Each row of numbers stands for one element and depends on some of the facts below. Use the named rows to name the rest.

Named rows:
[  0  33  16  40  11  15  13  19   0   1   5  29 -11  33  -9 -36  37  -4
 -15  19 -19 -11   4  -3 -11 -39  22   9  -6 -18   0  39  12   9 -15   4
  10  33  -4] -> gatri
[ -2   4 -22  -3  -7 -11 -14   2   3   6  -5  12  14   0 -18  18 -30  -5
  13   7 -22  20   9 -13  30   5  -1  18 -14   9  -4  16  -7 -20   3  -9
 -10 -20   1] -> klaskin
[ -7  29   6  14   1  -6   1  20   4 -11   0   8  -5  28 -14 -24  12  -4
   2  12 -26  -4  -8  -8   6  -9  16  20   1 -14  -5  30   2 -10   5   9
   6   0  -7] -> zesker
[  7  -1 -12  -5  -7  -2 -19  17   0   2 -10   5  15  -1 -17   6 -24   3
  18 -12 -18  10  -3  -6  26  -7   1   9  -5   8  -8  15  -8 -15  -1  -2
   8 -13   3] -> badul
[ 11   1 -20 -19 -20 -32 -27  16  -2 -24 -22 -20 -11  18   9  24 -23 -15
  25  -4  -6  36  -9  -3  26  21   5   1  -3   0  -6   5 -27 -12   8  -2
 -13  -5  16] -> toskar
[ 26   2 -13  -4 -12 -29 -14  15   2 -20 -26  -5 -17  34  18  18 -10  -7
  12  11   3  29  10  -2   7  14   3  -6  -1  -5 -14   7 -26   7  15   3
 -11   9  10] -> poplus
[  8   7 -18  14   7  -8  -3   7  -1   2  -5  25   1  18 -12  13 -18   0
  -2  25 -15   7  22  -8   9  -2  -2   3 -12   5  -2  16  -5  -6   9 -10
  -5  -1   1] -> ziben
[ -3   1 -22  -4  -2 -14 -13   3  -4   4  -4   9   8   6 -18  17 -28  -3
   5  10 -25  18   9 -14  28   5  -3  13 -13  11   1  16 -10 -11   0 -10
  -6 -18   1] -> gribin
[-30  23 -18  -3   2 -13  -5   6   4  -6   4   8  -3  12 -21  -3   3 -19
  12  16 -46  15 -18 -16  32   5  10  35  -3 -18   5  21   3 -21  -6   6
  -5 -22  -6] -> gitros
[ 18  16 -23  18  19   0  -6  -6  -6  -5 -19  10 -13  23  11  10   6  14
  -6  11 -27  51  25  12  21  -7  12  -1 -23  -1   1  -7 -30  12  -2 -20
  -9  18   5] -> plofedom
[-31  26  17  24 -10 -34  12   9   3 -13  30  36 -11  31 -12 -16  -3   5
 -17  29 -40 -10   3 -11  15 -14  -3  16 -28 -26   8  20   8 -11  -6  42
 -12 -27 -29] -> bradar
[  2 -31  10   5  -8 -42  18  25 -41  22  62  15   1  21  20  -6   8  23
  -1  33  34 -32 -10  38  66 -20  33   8  15  52  15   7  -3 -41  52 -20
 -25  63   3] -> gragrin
[ 28  11   2  33   0  -9  -2  17  -3  -3  -9  37 -12  25 -13  -7  -4  -7
 -16  26  23   4  25  -9 -22 -19   9 -12  -4   4  -4  27  -4   5   7   1
  -3  27   5] -> seses
[ 17   8  10  19   5  21  -6  13   1  11   0  29   9  12 -17  -6  -6  20
  -3  -7 -15  10  17   1  14 -35  10  -2 -11   9  -4  19  -5  -6  -8 -14
   8  10   3] -> lutrasto
[ 33  27   0  31  31 -35  14  13  68 -23 -57  62 -49 -12 -77  21 -54  -9
   4  23  -9  50 -23  18 -29   0 -28  12   4  -3 -45  33 -13  41 -55 -23
  10  -3 -37] -> trumos
[ 43  -1  24  19 -25 -10  -8  40   7 -24 -21  18 -14  37  10 -11   0 -10
   3  -1  38 -26  13 -16 -27 -10   5 -20   9   2 -32  47  -1   8  27  18
   5  24  10] -> masin
[ 34   9  24  24  -8  16  -5  31   0   9 -11  37  -3  22 -27 -25   4   3
 -13   5  25  -8  17 -18 -23 -36  19 -18   3   9  -6  42   8   1   1   6
   7  37  17] -> tuvi
[  3  -6 -11 -17 -21 -16 -20  13  -3   0  -4   7   5  -6 -22  13 -25 -16
  16   3   4  17   0 -21  21   9   3  -2   4  11  -5  25  -3 -14  -2   0
  -4 -14  22] -> plustom

How the elements are related:
χ: belongs to class; ζ: points at; γ: uses; κ: is of sort
ruso: χ 577; κ b
plustom: χ 434; γ skudur; κ n
poplak: χ 753; κ d
zites: ζ fifi
toskar: χ 771; γ zesker; κ l
tulam: γ denum
staskal: χ 434; γ geputros
fedru: χ 577; ζ truraven; γ gatri
poplus: χ 771; γ lutrasto; κ l
lutrasto: χ 753; γ lubu; κ a
vaflek: χ 164; γ gubrazer; κ e
takler: χ 434; γ buzu; κ l
makol: χ 577; ζ seku; κ l
flelu: χ 164; γ tepeku; κ m
skedul: χ 907; κ i
rugrifor: χ 753; κ h
nolu: χ 434
sketrotu: χ 771; κ b
bekeri: χ 753; γ libak; κ g
klokul: χ 164; γ bimotru
klubrus: χ 434; γ nusil; κ n
pifun: χ 577; κ j
tepeku: γ skeklutrel
klugri: χ 434; ζ stogi; κ l
tribrestel: χ 771; ζ dudim; γ distepus; κ l
gubrazer: χ 907; κ a
mezuk: χ 434; ζ groklun
bozis: χ 753; ζ boti; γ misas; κ a
ritadrik: χ 753; κ a
seses: χ 434; κ b
gragrin: χ 753; γ rovak; κ b
gegezem: χ 577; ζ neti; γ nolu; κ a
vogrun: χ 753; ζ poplak; κ j
nili: χ 753; γ gemam; κ l
badul: χ 753; γ nobro; κ b
drovu: χ 753; ζ nistes; κ c
devu: χ 907; γ bozis; κ d
trigek: χ 753; ζ griskem; κ f
gegresti: ζ skobon
sugru: ζ makol; γ flelu
plofedom: χ 771; γ dribi; κ k
gitros: ζ logrek; γ plofedom
kizor: χ 753; κ a
bradar: χ 577; ζ skeklutrel
nobro: χ 753; ζ klini; κ n
roskik: ζ bozis
zazur: χ 753; ζ drebalum
podrak: χ 907; γ pigu
grikan: χ 434; γ mabre; κ h
dribi: χ 907; ζ sugru; κ a
viklin: χ 164; ζ drovu; γ klubrus; κ i
lubu: χ 164; ζ klaskin; γ groklerul; κ k
pivum: χ 771; γ masin; κ m
nube: χ 771; κ b
nupu: χ 434; γ vaflek
dozim: χ 753; γ tigodar; κ e
troflil: χ 753; γ logrek
seku: χ 434; ζ bimotru; κ d
gropla: χ 753; γ ploklim; κ a
groklerul: χ 164; γ nube; κ m
pigu: χ 753; κ f
skelu: χ 771; ζ flela; κ j
biras: χ 164; ζ libak; γ sketrotu; κ g
nedu: χ 577; γ flisu
stusen: χ 577; κ g
buzu: χ 771; κ a
masin: χ 753; κ d
tritrik: χ 753; γ plunik; κ c
gemam: χ 164; γ vaplon; κ b
stolin: χ 164
groklun: χ 577; ζ fotrol; κ j
brigrak: χ 907; κ j
zekla: χ 577; γ vugre; κ f
kloka: χ 577; γ trumos
klonak: χ 164; ζ bradar
dudim: χ 753; ζ klonak; γ poklan; κ d
misas: χ 164; γ flibasuk; κ j
tigodar: χ 164
trumos: χ 434; γ vival
drakis: χ 164; κ c
mabre: χ 753; γ seken; κ g
zasosko: χ 753; γ viklin; κ e
nomol: χ 434; ζ nedu; γ klibro; κ f
safur: χ 753; ζ trogru; κ f
plunik: χ 907; κ g
klika: χ 577; ζ vugre; γ drovu
kletriler: χ 907; κ k
vival: χ 907; ζ trigek; γ biras; κ e
distepus: χ 753; γ seku; κ g
ploklim: χ 771; γ zazur; κ a
logrek: ζ digrin
nusil: χ 577; κ d
mezam: χ 434; γ griskem; κ c
gatri: χ 907; ζ seken; κ a
zesker: χ 753; ζ grugrim; γ klika; κ b
mapom: χ 753; γ klokul; κ i
poklan: χ 164; ζ gropla; κ a
tatik: χ 577; κ k
zela: χ 577; γ pivum; κ a
libak: γ vebri
kosiskes: χ 577; γ safur; κ b
skobon: χ 907
vugre: χ 753; γ vuval
stakul: χ 577; γ lasapi; κ b
gizis: χ 164; γ klugri; κ a
pofos: χ 577; γ nomol; κ e
flidram: χ 577; ζ biras; κ b
nistes: χ 434; ζ skelu; γ skedul; κ k
skudur: γ takler
tuvi: χ 434; κ e
stogi: χ 753; ζ matrom; γ kirur; κ c
flibasuk: χ 753; κ d
skeklutrel: χ 164; ζ klugri; κ f
grugrim: χ 753; γ stakul; κ a
gretral: χ 434; ζ poplus; γ fefa
bimotru: χ 753; κ e
tano: χ 753; γ tuvi; κ a
fifi: χ 753; κ g
nologrum: χ 164; κ a
griskem: χ 753; ζ zazur; κ k
raza: χ 753; γ mezuk; κ g
klagum: χ 753; κ b
matrom: χ 753; ζ viklin; κ b
truraven: χ 164; κ b
flisu: χ 753; γ ritadrik
rovak: χ 753; γ skozus
skozus: χ 577; κ e
flisor: χ 771; κ a
vaplon: χ 164; ζ podrak; γ fofal; κ f
neti: χ 434; κ j
vebri: χ 164; γ grikan; κ i
denum: χ 577; κ k
trotras: χ 771
movek: χ 577; κ e
doreskim: γ troflil
kirur: γ dozim
vabuk: χ 164; γ skobon; κ g
dresok: χ 771; γ poplus; κ c
troklus: γ poplak
digrin: χ 771; γ flisor; κ f
gribin: γ matrom
klaskin: γ stogi
lasapi: χ 907; γ zekla; κ a
fofal: γ gragrin
klini: χ 753; ζ koni; γ kloka; κ a
koni: χ 753; ζ trotras; γ kizor; κ a
klibro: χ 753; γ truraven; κ j
seken: ζ nili; γ ruso
triti: χ 907; γ neti; κ l
fotrol: χ 577; κ c
bredris: χ 907; γ gegresti
stibabran: ζ tepeku; γ flidram
trogru: χ 164; ζ gredo
fudas: χ 164; γ tulam; κ i
flunor: χ 577; κ m
vuval: χ 907; κ m
flela: χ 164; ζ pofos; γ klini
fefa: χ 577; γ fifi; κ d
kirum: χ 164; γ seses
boti: χ 907; κ c
drebalum: χ 907; γ trogru; κ g
taso: χ 907; γ klonak; κ d
niri: χ 164; κ j

Name these rows:
No name comes twice in this set of rows, the named rows included.
[ 13   1  -9   4 -15 -14  -8  21  -4  -4  -9  20  -5  14 -15   2 -16 -19
  -2  13  20  12  13 -19  -7   3   7  -5   1   4  -3  29  -1  -6   6   7
  -3   8  10]	klubrus
[ 25  16   6  37  31 -28  25  20  64 -20 -43  71 -37 -14 -71  24 -52  -2
   9  15 -27  19 -13  15 -17  -2 -48  21  -7  -2 -61  42  -9  29 -38 -21
   9 -19 -53]	kloka
[ -6 -14  32 -16 -34 -63  22  47 -43 -10  49 -17 -33  32  30 -27  51   9
  14   8  36 -30 -56  23  65  -3  42   9  22  21   3  20   0 -42  52  -2
 -24  61  10]	vaplon
[ -6  30 -13  19  20  -6   7   4 -10 -11  -7  11 -29  31   5 -11  41   8
 -10  20 -40  35   4   4  23 -14  18  23 -28 -28  -6   1 -18   2  -5  -7
  -9   5  -9]	lubu
[-28  18  17   2   5  18   5  18  -4  10  13  18   9  -8 -23 -19  15   0
  11 -13 -58  -8 -15 -14  41 -30   8  34 -12 -13 -10  35  10 -18 -17  -3
   6 -26  -3]	gegezem
[-11  31  14  17  12  21   2  19   0   0  -3  17  -3  25 -15 -30  24   1
   0  -2 -37   2 -13   3  17 -33  25  20  -9 -20   5  29   8  -3 -17   0
  10   8  -3]	bozis
[  6  26   9  26  -2 -15   2  23  10 -22  -8  11 -18  51   3 -33  23 -15
 -13  33  -7 -16  -3  -4 -20  -8  22  15   2 -26 -12  36   3  -3  17  23
   0  16 -14]	nobro
[-12 -34 -10 -31 -33 -61   5  26 -32  -3  45 -10  -5   5  37  25  -7   4
  27  13  17  -2 -20  24  71  11   6   9  11  33   1   1 -20 -37  48 -17
 -36  23  10]	nili
[-15  21 -42  13  -4  -1  26 -10 -20   2 -14  -8   2 -16 -19  -3  48 -11
  22   9 -54  46 -15  -7  36   5  31  41 -17 -36  -2  22 -18   2 -24 -36
 -18  -7  -2]	nistes
[  7 -23   9   0  -8 -43   6  29 -40  22  50   3  -5  18  12  -7   1  28
   0  19  33 -11 -13  36  66 -12  38   8   4  50  11   2  -7 -42  49 -12
 -17  60   5]	gemam
[ -3  26   9  28 -44 -54  20   8  -7 -36  -3  19 -41  49  -2 -23  27 -11
 -13  36   0  10   3 -15 -26   3  11  -4 -16 -40   6  27  -4  16  -5  42
 -29   9 -12]	klugri
[ 13  37  23  32  15  17   3  21  -1  -3 -15  20 -21  49 -15 -42  40  10
 -23  13 -14   7  -2  -2  -2 -37  33  14 -16 -17  -2  26   2  -1  -1   9
  10  30  -7]	poklan
[ -8  37  15  28  11 -28  -1   9  -1 -22   0  26 -33  67  -5 -33  10   9
 -35  39 -13   9   6   3  -9  -8  22  15 -24 -22  13  10   2  -1   4  41
  -6   8 -22]	klonak
[ 62  33  18  39  30 -18   2  24  67 -33 -72  49 -49  26 -54  -2 -38   8
  -7  13   9  31  -9  27 -42 -12 -14   4   6  -4 -42  32 -10  41 -34 -17
  24  38 -36]	sketrotu
[  9  -3  13  -3 -17  20  -3  31  -1  17  -1  21  23 -22 -33  -6 -16   4
  24 -23 -14 -21  -2 -23  30 -25  -1  10  -7  20 -24  44  15 -21  -4  -8
  11 -18  14]	pofos

The same elements again, as new rows of numbers:
Named rows:
[  7   3 -10 -11  -4   5 -10  -4  16   5  -1   0  -4 -19 -27  -2   5   1
 -16  -6  -9  -5 -21   7   5  14] -> tepeku
[ 15   2 -14 -11 -11   2  -9 -11   4   3   2   2  -9  -7 -11  -6   8   0
 -17 -10 -12  -6 -18   4  -3  12] -> kirum
[  2   0 -21 -15   3   7 -11   7   9   4  -2   1   7 -33 -46   2   6  -1
  -8  -4  -3  -1 -20   6  16   8] -> flisor
[  7  -4 -27 -15  -3  10  -9  -2   7  11   0   0   5 -31 -48   2   2   0
  -7  -7  -1  -5 -21   6   7  13] -> kizor
[ 11   4  -5 -12  -9   0  -8 -14  12  11  -2   4 -15 -17 -15  -8   9   8
 -27  -9  -6  -9 -21  10   4  18] -> tritrik
[ 10   6 -12  -9  -5   5 -12  -6  19   6   0   1  -7 -22 -24   1   5   0
 -18  -7  -6  -5 -19   6   5  15] -> takler
[ 11  -1 -16 -11  -5  10  -7   1   6  10   1  -1  -1  -7 -27  -2  -1   0
 -12  -5 -14  -4 -22   6  -4  11] -> distepus
[  8  10  -6  -7  -3   3  -9 -12  16   3   1  -1 -18  -5 -16  -2  15   4
 -17  -7 -20  -5 -22   5   8   8] -> tribrestel
[  6  -4 -30 -16  -2  10  -9  -1   8  10   1  -1   5 -34 -48   1   3   0
  -6  -8   1  -3 -21   6  10  12] -> ritadrik
[ 14  -2 -24 -14  -9   4  -7  -8  -5   3   3   3  -5 -10 -25  -6  12  -3
  -9 -13 -12  -2 -16   3   1   5] -> gizis
[  1  -1 -16 -15   1   9 -10  -5  15   2  -1  -6   3 -33 -57   2  12   2
  -4  -5  -7 -12 -20   2  15   9] -> dribi
[ 19   0  -7 -14 -16   1 -17 -13  18  -4  -3  -5 -29 -15 -43   3  -7 -17
 -28  -6 -29 -20 -19  23   3  39] -> vebri
[ 10  -6 -22  -9   2  10 -10 -14   6  -1  -3  -4 -14 -37 -18   4   7  12
  -9  -7  -3 -28 -26   5   5  18] -> klonak
[  1  -3 -19   0   0   7 -15 -17  15  17   2  -7  14 -43 -33   6   8   3
 -18 -15 -14 -12 -29  14  -3  19] -> griskem
[ 13   1 -25 -16  -7   6  -4  -5   0  10   6   4  -8  -4 -31  -7  12  -1
  -9 -11 -13   4 -20   4   5   3] -> grugrim
[  4   2  -2 -10   0   4 -10  -5  18   0  -1  -2  -7 -24 -25  -1  10   1
 -15  -7 -12 -11 -22   6   7   9] -> klika
[ 11   7 -13  -7  -9   7 -14  -8  23  11   1   0 -11 -21 -17   2  -2   0
 -19  -7  -8  -3 -20   6  -3  19] -> klibro
[ -6   8   6  -7 -10   1  -6 -17  22  10   2  -1 -14  15 -16  -3  14 -15
 -15  -8 -10  -6 -19   5  -1   3] -> nistes

Name these rows:
No name comes twice in this set of rows, the named rows included.
[  1  -2  -1 -11  -3   5  -5 -23  15   9  -6   3 -31 -20  -3  -2   6   4
 -20  -4   7 -23 -28   9   8  18]	stogi
[ 12  -2  -7 -14  -3   7 -20   9  19  -7  -2  -7 -13 -18 -55   9  -9 -20
 -12  -2 -30 -10 -22  19  10  29]	ruso
[ 15  -2 -11 -11  -9   6  -5  -4  -3   1   2  -2  -5  10 -10  -5   5  -3
 -11  -9 -19  -5 -17   5 -10   6]	vabuk
[  7  -4 -17 -13  -6   6 -13  -7  12   3  -5  -2   4 -36 -32   3  -2   1
 -15  -7   3 -13 -19   7  -2  19]	tigodar
[  6   7 -13  -7  -4   7 -17  -6  27   7  -3  -2  -5 -29 -24   7  -3  -1
 -17  -4  -3 -11 -19   5   3  21]	neti
[ 13   1 -19  -7  -3  10  -4 -12   3   8   4  -4 -20  -1  -9  -4  12   9
 -10  -7 -21 -10 -26   5   0   8]	dudim
[  5   8  -6 -15 -10   6  -4 -11  24   4   0 -12 -16  -5 -44  -8  16  12
 -16  -6 -24 -11 -17  -1   8  10]	sugru
[ -2  -3   1  -7  -3  12  -8 -10  18  11  -3  -4 -16   3 -14   5  -5 -10
  -6   0   0 -16 -25   6  -4  11]	matrom
[ 10   5   0  -6  -4   6 -12   7  15  -1   0  -2  -4  -3 -16   1   0  -3
 -14  -5 -17   0 -21   5  -1  10]	stakul
[ 13   7   2  -7  -5   6  -9   4  14  -1   1  -1 -10   5  -9  -3   5  -1
 -14  -5 -24   2 -20   4  -3   7]	kosiskes
[ 13   8  -1  -6 -12   3 -10 -13  23  11   0   0 -20  -9   2  -5   0   5
 -28  -7 -14  -8 -20   8  -6  19]	mapom
[  0  -3 -17 -13   3   9 -11  -3   9   3  -1  -4   4 -30 -47   3  11   0
  -5  -6  -6  -9 -23   5  14   8]	gatri
[ 13   5   1  -6 -13   2 -10 -15  13   3  -4   0 -18  -8   7  -4   2   2
 -29  -9 -13 -14 -17   7 -11  20]	fudas
[  5   0 -29  -4  -1   4 -11 -20   8  15   6  -2   7 -39 -41   0  18   2
 -12 -17 -16  -6 -26  11   6  10]	trigek

